The symbols move the nodes like this.
qc: δ>rg, α>gl, λ>mn, σ>cq, ρ>pq, π>nh, ξ>dz
pq: δ>zl, α>jj, λ>cr, σ>gb, ρ>qc, π>qf, ξ>rm
tl: δ>bp, α>jm, λ>zb, σ>ch, ρ>jq, π>ct, ξ>zr
cm: δ>zr, α>nt, λ>fl, σ>hd, ρ>lh, π>md, ξ>bp
bd: δ>jj, α>zl, λ>dd, σ>jq, ρ>ch, π>gg, ξ>cp
lh: δ>rn, α>gp, λ>hp, σ>mm, ρ>cm, π>sf, ξ>nz
dd: δ>zj, α>sq, λ>bd, σ>mh, ρ>dq, π>qr, ξ>fd
lz: δ>qr, α>bq, λ>lc, σ>hf, ρ>lq, π>zj, ξ>zt
zj: δ>dd, α>cr, λ>jj, σ>mz, ρ>dt, π>lz, ξ>fq
nh: δ>fp, α>fj, λ>gm, σ>rq, ρ>qf, π>qc, ξ>hj
gp: δ>hc, α>lh, λ>tj, σ>rm, ρ>nt, π>rl, ξ>gb
gq: δ>hj, α>lf, λ>dj, σ>lp, ρ>qs, π>jn, ξ>fp
cp: δ>mm, α>qh, λ>fd, σ>rn, ρ>mf, π>sl, ξ>bd
gf: δ>rq, α>ct, λ>pb, σ>fp, ρ>ns, π>jm, ξ>lp
gs: δ>cl, α>hg, λ>zm, σ>lq, ρ>hf, π>sz, ξ>hn
nc: δ>gm, α>hz, λ>fp, σ>pb, ρ>dl, π>tm, ξ>dj
fq: δ>fd, α>ft, λ>mm, σ>hp, ρ>qm, π>zt, ξ>zj
fd: δ>fq, α>ml, λ>cp, σ>dp, ρ>lg, π>tb, ξ>dd
ns: δ>gh, α>sb, λ>hm, σ>dg, ρ>gf, π>mp, ξ>mt
zt: δ>tb, α>jr, λ>fr, σ>dr, ρ>qz, π>fq, ξ>lz
rf: δ>qs, α>fr, λ>jr, σ>rl, ρ>hj, π>rm, ξ>qf
mn: δ>tm, α>dt, λ>qc, σ>hl, ρ>cr, π>gm, ξ>pc
pg: δ>lp, α>md, λ>ng, σ>hj, ρ>rl, π>nt, ξ>rq
mh: δ>mz, α>tr, λ>jq, σ>dd, ρ>zb, π>nf, ξ>dp
jj: δ>bd, α>pq, λ>zj, σ>nz, ρ>gl, π>lc, ξ>mm
hm: δ>ht, α>nf, λ>ns, σ>dl, ρ>pb, π>tr, ξ>tn
gl: δ>ch, α>qc, λ>dt, σ>bp, ρ>jj, π>fj, ξ>hd
jd: δ>hn, α>fh, λ>zq, σ>cn, ρ>jf, π>qn, ξ>cl
lc: δ>gg, α>qf, λ>lz, σ>pr, ρ>fj, π>jj, ξ>fr
mp: δ>gb, α>jq, λ>tr, σ>zl, ρ>jm, π>ns, ξ>hc
zr: δ>cm, α>pm, λ>qn, σ>mf, ρ>rn, π>zq, ξ>tl
mf: δ>hd, α>jn, λ>lg, σ>zr, ρ>cp, π>lf, ξ>ch
zn: δ>hl, α>zb, λ>jm, σ>tm, ρ>tr, π>pb, ξ>tq
cr: δ>sq, α>zj, λ>pq, σ>jc, ρ>mn, π>bq, ξ>ft
mz: δ>mh, α>jc, λ>nz, σ>zj, ρ>sz, π>hf, ξ>hp
jr: δ>fg, α>zt, λ>rf, σ>cd, ρ>zg, π>ft, ξ>bq
bl: δ>sf, α>mt, λ>jf, σ>sl, ρ>zq, π>rn, ξ>sb
bp: δ>tl, α>cq, λ>sz, σ>gl, ρ>nz, π>zm, ξ>cm
ft: δ>ml, α>fq, λ>rm, σ>tj, ρ>pc, π>jr, ξ>cr
qf: δ>dg, α>lc, λ>bq, σ>gh, ρ>nh, π>pq, ξ>rf
fh: δ>ng, α>jd, λ>lp, σ>dj, ρ>tn, π>tq, ξ>pb
dg: δ>qf, α>gg, λ>dl, σ>ns, ρ>fp, π>zl, ξ>qs
qs: δ>rf, α>sl, λ>fg, σ>mt, ρ>gq, π>qh, ξ>dg
qn: δ>fl, α>tq, λ>zr, σ>lg, ρ>dp, π>jd, ξ>zb
tm: δ>mn, α>dq, λ>rg, σ>zn, ρ>sq, π>nc, ξ>nq
nt: δ>pm, α>cm, λ>pz, σ>dz, ρ>gp, π>pg, ξ>cq
hf: δ>nf, α>ht, λ>pr, σ>lz, ρ>gs, π>mz, ξ>dr
tb: δ>zt, α>fg, λ>sl, σ>jf, ρ>cn, π>fd, ξ>qr
pc: δ>nq, α>qm, λ>dz, σ>pz, ρ>ft, π>zg, ξ>mn
cl: δ>gs, α>pb, λ>ct, σ>hz, ρ>nf, π>zb, ξ>jd
nz: δ>jq, α>gb, λ>mz, σ>jj, ρ>bp, π>pr, ξ>lh
pm: δ>nt, α>zr, λ>tq, σ>jn, ρ>hc, π>lp, ξ>jm
pb: δ>hg, α>cl, λ>gf, σ>nc, ρ>hm, π>zn, ξ>fh
dj: δ>zg, α>cn, λ>gq, σ>fh, ρ>fg, π>nq, ξ>nc
gd: δ>fj, α>fp, λ>hz, σ>ct, ρ>gg, π>ch, ξ>lf
gm: δ>nc, α>lq, λ>nh, σ>hg, ρ>bq, π>mn, ξ>zg
jb: δ>lf, α>hj, λ>qz, σ>md, ρ>fr, π>hd, ξ>fj
hl: δ>zn, α>sz, λ>cq, σ>mn, ρ>jc, π>hg, ξ>pz
sq: δ>cr, α>dd, λ>zl, σ>tr, ρ>tm, π>dl, ξ>ml
rl: δ>mt, α>sf, λ>cd, σ>rf, ρ>pg, π>gp, ξ>gh
qm: δ>lg, α>pc, λ>hd, σ>fl, ρ>fq, π>qz, ξ>dt
md: δ>zq, α>pg, λ>hn, σ>jb, ρ>sf, π>cm, ξ>zm
jm: δ>cq, α>tl, λ>zn, σ>rg, ρ>mp, π>gf, ξ>pm
bq: δ>dl, α>lz, λ>qf, σ>ht, ρ>gm, π>cr, ξ>jr
sz: δ>zb, α>hl, λ>bp, σ>dt, ρ>mz, π>gs, ξ>fl
fj: δ>gd, α>nh, λ>lq, σ>zm, ρ>lc, π>gl, ξ>jb
dq: δ>dt, α>tm, λ>ch, σ>zb, ρ>dd, π>hz, ξ>lg
hc: δ>gp, α>rn, λ>ds, σ>qh, ρ>pm, π>mt, ξ>mp
dp: δ>hp, α>ds, λ>rn, σ>fd, ρ>qn, π>jf, ξ>mh
qr: δ>lz, α>dl, λ>gg, σ>nf, ρ>hz, π>dd, ξ>tb
hg: δ>pb, α>gs, λ>rq, σ>gm, ρ>ht, π>hl, ξ>ng
pz: δ>tq, α>fl, λ>nt, σ>pc, ρ>tj, π>ng, ξ>hl
rg: δ>qc, α>ch, λ>tm, σ>jm, ρ>zl, π>fp, ξ>jn
sf: δ>bl, α>rl, λ>dr, σ>fr, ρ>md, π>lh, ξ>pr
dr: δ>jf, α>cd, λ>sf, σ>zt, ρ>hn, π>hp, ξ>hf
nq: δ>pc, α>lg, λ>jn, σ>tq, ρ>ml, π>dj, ξ>tm
hp: δ>dp, α>tj, λ>lh, σ>fq, ρ>fl, π>dr, ξ>mz
jq: δ>nz, α>mp, λ>mh, σ>bd, ρ>tl, π>sb, ξ>rn
lp: δ>pg, α>zq, λ>fh, σ>gq, ρ>mt, π>pm, ξ>gf
lq: δ>hz, α>gm, λ>fj, σ>gs, ρ>lz, π>dt, ξ>qz
fg: δ>jr, α>tb, λ>qs, σ>tn, ρ>dj, π>ml, ξ>dl
fl: δ>qn, α>pz, λ>cm, σ>qm, ρ>hp, π>hn, ξ>sz
hd: δ>mf, α>dz, λ>qm, σ>cm, ρ>mm, π>jb, ξ>gl
jn: δ>dz, α>mf, λ>nq, σ>pm, ρ>qh, π>gq, ξ>rg
tr: δ>jc, α>mh, λ>mp, σ>sq, ρ>zn, π>hm, ξ>ds
jc: δ>tr, α>mz, λ>gb, σ>cr, ρ>hl, π>ht, ξ>tj
ds: δ>tj, α>dp, λ>hc, σ>ml, ρ>tq, π>tn, ξ>tr
qh: δ>rm, α>cp, λ>ml, σ>hc, ρ>jn, π>qs, ξ>zl
zm: δ>ct, α>rq, λ>gs, σ>fj, ρ>pr, π>bp, ξ>md
tq: δ>pz, α>qn, λ>pm, σ>nq, ρ>ds, π>fh, ξ>zn
gg: δ>lc, α>dg, λ>qr, σ>sb, ρ>gd, π>bd, ξ>sl
lg: δ>qm, α>nq, λ>mf, σ>qn, ρ>fd, π>cn, ξ>dq
ch: δ>gl, α>rg, λ>dq, σ>tl, ρ>bd, π>gd, ξ>mf
ml: δ>ft, α>fd, λ>qh, σ>ds, ρ>nq, π>fg, ξ>sq
pr: δ>sb, α>gh, λ>hf, σ>lc, ρ>zm, π>nz, ξ>sf
qz: δ>cn, α>zg, λ>jb, σ>hn, ρ>zt, π>qm, ξ>lq
tj: δ>ds, α>hp, λ>gp, σ>ft, ρ>pz, π>cd, ξ>jc
nf: δ>hf, α>hm, λ>sb, σ>qr, ρ>cl, π>mh, ξ>jf
dl: δ>bq, α>qr, λ>dg, σ>hm, ρ>nc, π>sq, ξ>fg
ht: δ>hm, α>hf, λ>gh, σ>bq, ρ>hg, π>jc, ξ>cd
ct: δ>zm, α>gf, λ>cl, σ>gd, ρ>sb, π>tl, ξ>zq
gb: δ>mp, α>nz, λ>jc, σ>pq, ρ>cq, π>gh, ξ>gp
cd: δ>tn, α>dr, λ>rl, σ>jr, ρ>ng, π>tj, ξ>ht
hj: δ>gq, α>jb, λ>zg, σ>pg, ρ>rf, π>dz, ξ>nh
hn: δ>jd, α>ng, λ>md, σ>qz, ρ>dr, π>fl, ξ>gs
cn: δ>qz, α>dj, λ>lf, σ>jd, ρ>tb, π>lg, ξ>hz
hz: δ>lq, α>nc, λ>gd, σ>cl, ρ>qr, π>dq, ξ>cn
fr: δ>sl, α>rf, λ>zt, σ>sf, ρ>jb, π>mm, ξ>lc
cq: δ>jm, α>bp, λ>hl, σ>qc, ρ>gb, π>rq, ξ>nt
sl: δ>fr, α>qs, λ>tb, σ>bl, ρ>lf, π>cp, ξ>gg
jf: δ>dr, α>tn, λ>bl, σ>tb, ρ>jd, π>dp, ξ>nf
zl: δ>pq, α>bd, λ>sq, σ>mp, ρ>rg, π>dg, ξ>qh
zq: δ>md, α>lp, λ>jd, σ>lf, ρ>bl, π>zr, ξ>ct
fp: δ>nh, α>gd, λ>nc, σ>gf, ρ>dg, π>rg, ξ>gq
zb: δ>sz, α>zn, λ>tl, σ>dq, ρ>mh, π>cl, ξ>qn
dt: δ>dq, α>mn, λ>gl, σ>sz, ρ>zj, π>lq, ξ>qm
rm: δ>qh, α>mm, λ>ft, σ>gp, ρ>dz, π>rf, ξ>pq
gh: δ>ns, α>pr, λ>ht, σ>qf, ρ>rq, π>gb, ξ>rl
ng: δ>fh, α>hn, λ>pg, σ>zg, ρ>cd, π>pz, ξ>hg
rq: δ>gf, α>zm, λ>hg, σ>nh, ρ>gh, π>cq, ξ>pg
tn: δ>cd, α>jf, λ>mt, σ>fg, ρ>fh, π>ds, ξ>hm
mm: δ>cp, α>rm, λ>fq, σ>lh, ρ>hd, π>fr, ξ>jj
rn: δ>lh, α>hc, λ>dp, σ>cp, ρ>zr, π>bl, ξ>jq
dz: δ>jn, α>hd, λ>pc, σ>nt, ρ>rm, π>hj, ξ>qc
mt: δ>rl, α>bl, λ>tn, σ>qs, ρ>lp, π>hc, ξ>ns
sb: δ>pr, α>ns, λ>nf, σ>gg, ρ>ct, π>jq, ξ>bl
lf: δ>jb, α>gq, λ>cn, σ>zq, ρ>sl, π>mf, ξ>gd
zg: δ>dj, α>qz, λ>hj, σ>ng, ρ>jr, π>pc, ξ>gm

The rows follow the links: the fewer symbols apart two nodes are, the more alike their rows tend to be.

Row, then node:
  -8   -32    27    -1    16   -63    20    46    -8    19   -73    -8    19   143   -37   -28     0   -74    16    23    50    17    46   -73    20     9   103    -1    76   -87   -11    23     2   -77    33   -36     9   -87    39   -25    72   -47    91    75    66    30    54: gp
   7   -14   -22    -2   -70   -16    18    84    21    25     7   -19   -34    24   -36    42   -18   -83   -60    16    52    66    36   -48    39    48    64    -6    90   -30    19   -30    11   -27    65   -45    -4   -30    35   -28    47   -50   146    78    74   -37    66: mp
   7    48    21     5    47    20    10   -26   -30    69    70    -8   -26   -14   -34   -55    32   142    55   -51   -45    58   -46    15    66    18    11    34     9    45    48    63    -9    57   -15     3   -58     6   -31    28   -88     3  -121   -54   -38    -7   -54: lg
 -10     5   -35    25    51   -56    17    44    36   -67     2     3    60   105    29   -30    64   -88   -33    -6   -22   -61   105   -58    -6   -80     2   -37   -78     2   -41   -19     0   -15   -12    29    87   -30   -42   -31    59   -49    12    -4   -66   -31   -26: rf
   2    24   -19    22   -27    50   -15   -15     9   -11    62    10   -18  -145    24    37     2    75   -36   -17   -20   -31   -50    62    -3   -25   -87     3   -55    79    21     7     3    70   -54    53   -19    60   -34    25   -55    46  -113   -65   -52   -33   -50: hz
  29    11    26   -53   -30    41   -21    18    76   -22    97   -50    12   -70    91    24    47    16   -70   -29   -24   -50    20    42    24    20   -79   -68   -22    61    13   -45    -5    50   -65   111   -34    63   -85   -50   -56    23   -45   -18    -5   -67   -58: qr
  13   -44    66   -75     9    -5     9   -14    16    62   -36   -49    14    18    31   -35    41    70    24   -19    59    49   -11   -23    15    91    47    16   146   -37    58    -7     8     6   -61    42  -111    40   -13   -52   -46   -16    32    36   104    35   -37: dp
 -29    66    71    25    74    -3   -29   -66   -16    55    11    -2    15     8    -7   -89     3   112    89   -61   -60    22   -39    51     5    14    27    -9   -27    27     6    73     6   -18   -41    -4   -34   -23   -32    53   -99    33  -129   -57   -29    35   -40: qm
   4   -13    62     2   -36    25    36    34    98    34    68   -96   -45   -52     7   -35    12   -34   -50   -26    -7    57    61    -9    76    15    40   -67    54    61    59    21     3    21   -14    66     8   -47   -63    10  -107   -72    33    12   -53  -111    26: sq
  18   -14  -103    -3   -39    24   -16    26   -95   -14   -16    71    -5   -85     2    94   -53    25   -29    36    33   -23   -72    28   -25     4   -56    63   -16    -9   -15   -75   -20    17    49   -82   -24    89    49     5   116    72    12    19    34    47     0: ct
  22    17   -57   -32    53   -39    26    76    -6   -53    50    17    49    75    44   -11   102    26   -88   -36     4   -16    86   -34    11   -45   -35   -14   -44    51   -16   -25   -21    41   -21     8    16    76   -60   -94    73     5   -41    10    -1   -38   -97: sl
   2    -1   -31   -61   -60   -43     7    92   -19    76    29   -15   -42    21    -1    65   -23   -37   -55    15    78    72   -20    -7    30    85    43   -20    90   -33     7   -26    -8   -37    45   -75   -65    36   -12   -76    64    40    65    82   118     7     1: jq
  -2   -16    55    11   -76    26   -51   -69   -35    69   -33    -8   -58   -87   -15     3   -97    20    63    23     9    40   -85    71   -46    80    21    -6    45    -7    -3    53    16   -56    16   -34   -50    -4    27    64   -47    85   -13     8    73    57    39: sz
  58   -91    -1     8    -1    70     9   -77   -12   -54   -99    46    31   -85   -43    18     7    59    76    51    -8   -35   -48   -28   -10   -28   -50   129    47   -43    38   -41    35    90   -13    32   -16    14    69    62    -5   -40    30   -41   -17     3    56: fh
 -17    70   -70    93    -8     2    27    52   -25    34   104    22   -85    -9   -82    30   -20     8   -33   -13    -8    70    18    -1    76   -47    19    33   -39    48    24    18    -1    17    82  -111    56   -33     0    43   -10   -37   -15   -13   -79   -64    31: rg
  49  -124    42   -51   -87    52    15   -32    76   -57   -44   -38    19   -83    33    61   -15   -60   -38    49    48   -31     9    -4     3    38   -42    11    75   -19    24   -74    -3    52   -34    99    -7    18    26     2   -13   -51   125    35    30   -29    74: hm
  -5   -34   103   -62     5   -32   -14   -60    13    84   -58   -63    26    58    42   -47    -1    14    83    -8    31    20   -18     1   -39    95    40   -38   109   -73     9    19    39   -72   -52    44   -93    -7   -24   -13   -39    32    17    40   109    56   -46: hp
  23   -24   -63   -69   -65    -4     0    72   -34   -41     3     8    14     0    50    88    13   -31  -102    15    79   -12    14     0     6    37   -33   -13    37   -39   -22   -89     6     4     6   -15   -48    97   -17   -90   121    47    63    61    92     1   -12: sb
   5     5    30    54    -8    37   -29   -70    72   -39     4    -3    -2   -90    22    -4   -51   -34     7    -2   -69   -55   -17    58   -35   -60   -58   -13   -92    71   -27    21     4    57   -14    54    78    -9    -2    91   -66   -18   -29   -79  -117   -32    48: gm
 -10    44   -21    14    40   -47    74    82    41     5    76   -29    16   137   -23   -34    78    -5   -41   -25     4    67   100   -75    93   -51    66     5    12    19    27     5   -16    -9    16    -9    24   -66   -38   -43    22   -83    14     4   -32   -68     0: qh

Each walk starts at a row. The symbols on each line, taken left to right, move it on to the next node.
Each answer is a row, close to the row of the node it stands for.
---
 -18    44   -25   -29    59   -67    -6    56    -1   -67    20    19    70   117    87   -25    66   -11   -25   -33   -11   -77    76   -12   -33   -55   -28   -61   -94    34   -50   -20    -6   -22   -19    29    33    28   -60   -81    93    31   -61   -18    -9     5   -92
π ρ α α ρ ξ λ  -29    52    98   -25    -5   -24   -27     3    83    88    66   -83   -33   -10    69   -26   -22   -18   -16   -61   -15    24    12    56   -11    81    30  -119    -2    68   -19    34     4   -66   -33    43   -35   -13   -92   -18   -94    33   -69     0     3   -27   -29
λ α ξ ξ ρ δ α ξ δ δ   -7    86   -75    35    63   -30     9    42   -56    64    88    26   -35    43   -55   -32    59   121    13   -42   -18    53    -5   -32    58   -38    41    24   -29    31    21    52   -33     8    37   -94   -10     0   -31   -22    11    16  -101   -42   -20     9   -56
---
 -12   -25   -58    44   -60     7   -41   -12   -54   -60   -74    83   -10   -38   -19    55   -91   -95   -17    62    15   -54   -17     1   -43   -41   -14    53   -54   -42   -55   -29    -2   -26    50   -79    71   -14    84    44    85    33    72    25   -32    38    86
ξ α α ρ λ   29  -104    73   -44    -8    12   -13   -44    54   -73  -135   -11    78    26    49   -29    15   -58    46    41     6   -68    21   -12   -55     2   -33    16    38   -65   -36   -40    19    -8   -59   112     3   -19    33     9    -4   -40    84    34    31    15    17
ρ λ α ρ λ σ λ λ ξ α  -10   -19    60    -9   -10    37   -12    -4   108   -52    24   -52    23   -37    69     1    -3  -100   -49    12   -39   -53    56    31     5   -26   -42   -79   -46    53   -21   -29    -8    -8   -64   112    57   -30   -57    27   -57   -19    21   -17   -62   -73     5
---
  -8     2   106   -56   -50     1   -37   -32    34    85   -49   -61   -35   -29    48     3   -39   -55    22    -3    51    18   -26    53   -47   119    55   -98    84   -12    -4    -5     5   -88   -25    29   -82     0   -11   -22   -61    52    45    51   123    42    -1
ρ ξ δ λ ξ σ α ρ  -12    34   -38    11    -9   -24    54    98    56    18   101   -42   -36    45   -28    -9    32   -61   -89   -20    33    70    82   -47   105   -34    55   -44    -1    52     5    -3   -10    -5    24   -23    32   -33   -64   -38     7   -64    56    36   -53   -94    16
δ ξ ξ α λ λ λ ξ π   -2    -8    67   -45    50   -23     0   -20    38   -37    15   -47    49    33   111   -59    62    27   -11   -22   -38   -91    31    11   -50    13   -46   -84   -46    31   -20   -14    15    -2  -103   104    -4    23   -88   -12   -44    11   -69   -19   -27     2   -82
---
   4    58  -104    13    72   -10    -4    38   -72   -55    40    81    17    25     1     9    62   103    -6   -28   -32   -29     8    -8    17   -69   -59    51   -65    51     1    -1   -25    76    17   -56    16    58   -12   -22    73    37  -104   -59   -67     3   -75
α λ σ λ δ π λ π   16   -80    24    26    16    52   -33  -112    -5   -56  -152    45    35   -46   -10   -25   -11    -7    98    47   -35   -59   -29     1   -67   -16   -46    96    15   -51    -1    -2    23    33   -17    58     5   -25    92    78    -4   -12    43   -16   -19    43    52
α ρ ξ α α ξ ξ λ    0   -35   -29   -68   -44   -28   -13    35    -6   -16   -35    19    13    16    79    61   -12   -96   -49    14    73   -66   -19    13   -76    41   -28   -66   -24   -49   -48   -85   -13   -73    10   -13    -1    65    13   -56    96    80    71    64    80    40   -18
---
  22    14   -63    -3    25   -15     3    14  -117    70   -26    57   -33    42   -73     5     3   109    50    -8    40    49   -57    -9    21    29    80    81    60   -47    31    14   -11    -9    30  -139   -70    25    45   -21    81    32    -7    34    78    68   -13
ρ λ λ δ δ σ λ λ  -14    70   -40   -30    50   -66    38   100    -8    48    88   -10     5   124     9   -21    97    64   -46   -61    30    51    75   -51    61    -3    39   -31     8    12    21     5   -23   -15   -11   -46   -23    -2   -76   -72    31    -8   -39    17    19   -42   -70
ρ λ λ π σ λ   40   -39    -1   -30     2    73   -23   -78   -66   -15   -90    36    22   -66    10   -10    -2   102    78    17     1   -50   -99    10   -35    28   -65    78    25   -27    11   -21    -7    79   -23    44   -94    87    45    14     1    30   -26   -43    39    60   -19
---
  31    -6   -26    23    36    52    18   -56    16   -61     8    34    29   -49   -23   -19    67    73    36   -12   -49   -33     9    -2    24   -64   -65    66   -29    43    32     6    -7   101   -31    79    35    15     4    46   -67   -57   -49   -78  -112   -29    19
ξ ξ α ρ α ρ λ   24     3   -85    62    48    16    23    25   -31   -57    32    80    25    30   -60     4    41    31    -8     7   -47   -18    41   -49    42  -112   -47    66   -89    18    11    -9   -14    84    27   -16    67    -2    16    13    35   -54   -32   -51   -94   -17   -10
ρ λ α ρ λ σ λ λ ξ α   34   -46   -90    30   -45    21     4     8   -35   -51   -31    74   -32   -65   -39   100   -48   -23   -40    43    25     1   -26   -11    10   -23   -32    91   -15   -42    -6   -39    -9    42    66   -60    27    20    92    14   108    -3    90     2   -15    16    51
---
 -26    46   -17     5    43   -37   -12    -9   -91    39   -45    40     0    64   -48   -35   -32    35    76    24    27    20   -56   -19   -29    11    52    31    29   -77    -9    47    -3   -76    51  -122   -34   -11    42    17    64    65   -33    17    75    96   -22
ρ ξ π ξ π σ  -37    91     4   -30    70   -80    25    66     6    46    59   -31    16   146    16   -62    54    -6   -20   -56     5    23    73   -45    27    -5    65   -80   -42    -7   -18    50   -11   -72     6   -26     3   -27   -80   -65    23    23   -52    19     6     9   -63
ρ π π σ π α λ ξ   16   -61    34    41   -43    37   -47  -101     2   -49   -86    29    -5   -95     0    39   -98   -45    42    42    -1   -48   -68    53   -72    -2   -55    25    13   -15    -6    -3    22    15    10    29     7    -3    59    65   -14     0    41   -23   -15    11    89
---
 -22    87   -18   -28     2   -52    30   103     6    70   141   -35   -43    41    18     9    53    -5   -98   -52    30    53    45    -6    46    19    39   -65   -30    37     2     4   -22   -24    17   -49    -9    18   -82   -75    20    28   -20    33    22   -62   -58
λ σ δ ξ π ρ ξ  -11   -35    20    -7   -49    41   -58   -72   -54     5   -70    27   -14  -112    27    42   -78    -4    45    22    -2   -69   -94    92   -82    31   -70     0   -37   -35   -35    -6    12    -9   -11    16   -33    54    43    62    -5   101    -7    -6    23    63    12
ξ δ λ σ σ ξ λ σ λ  -21    74  -118    23   -15     8    -2    50   -61   -19    94    68   -21   -60    17    55    -3    53   -92   -30   -32   -18   -17    30     3   -46   -61    -8  -108    83   -16   -15   -30    48    29   -70     9    48   -19   -20    59    64   -66   -38   -61   -31   -32
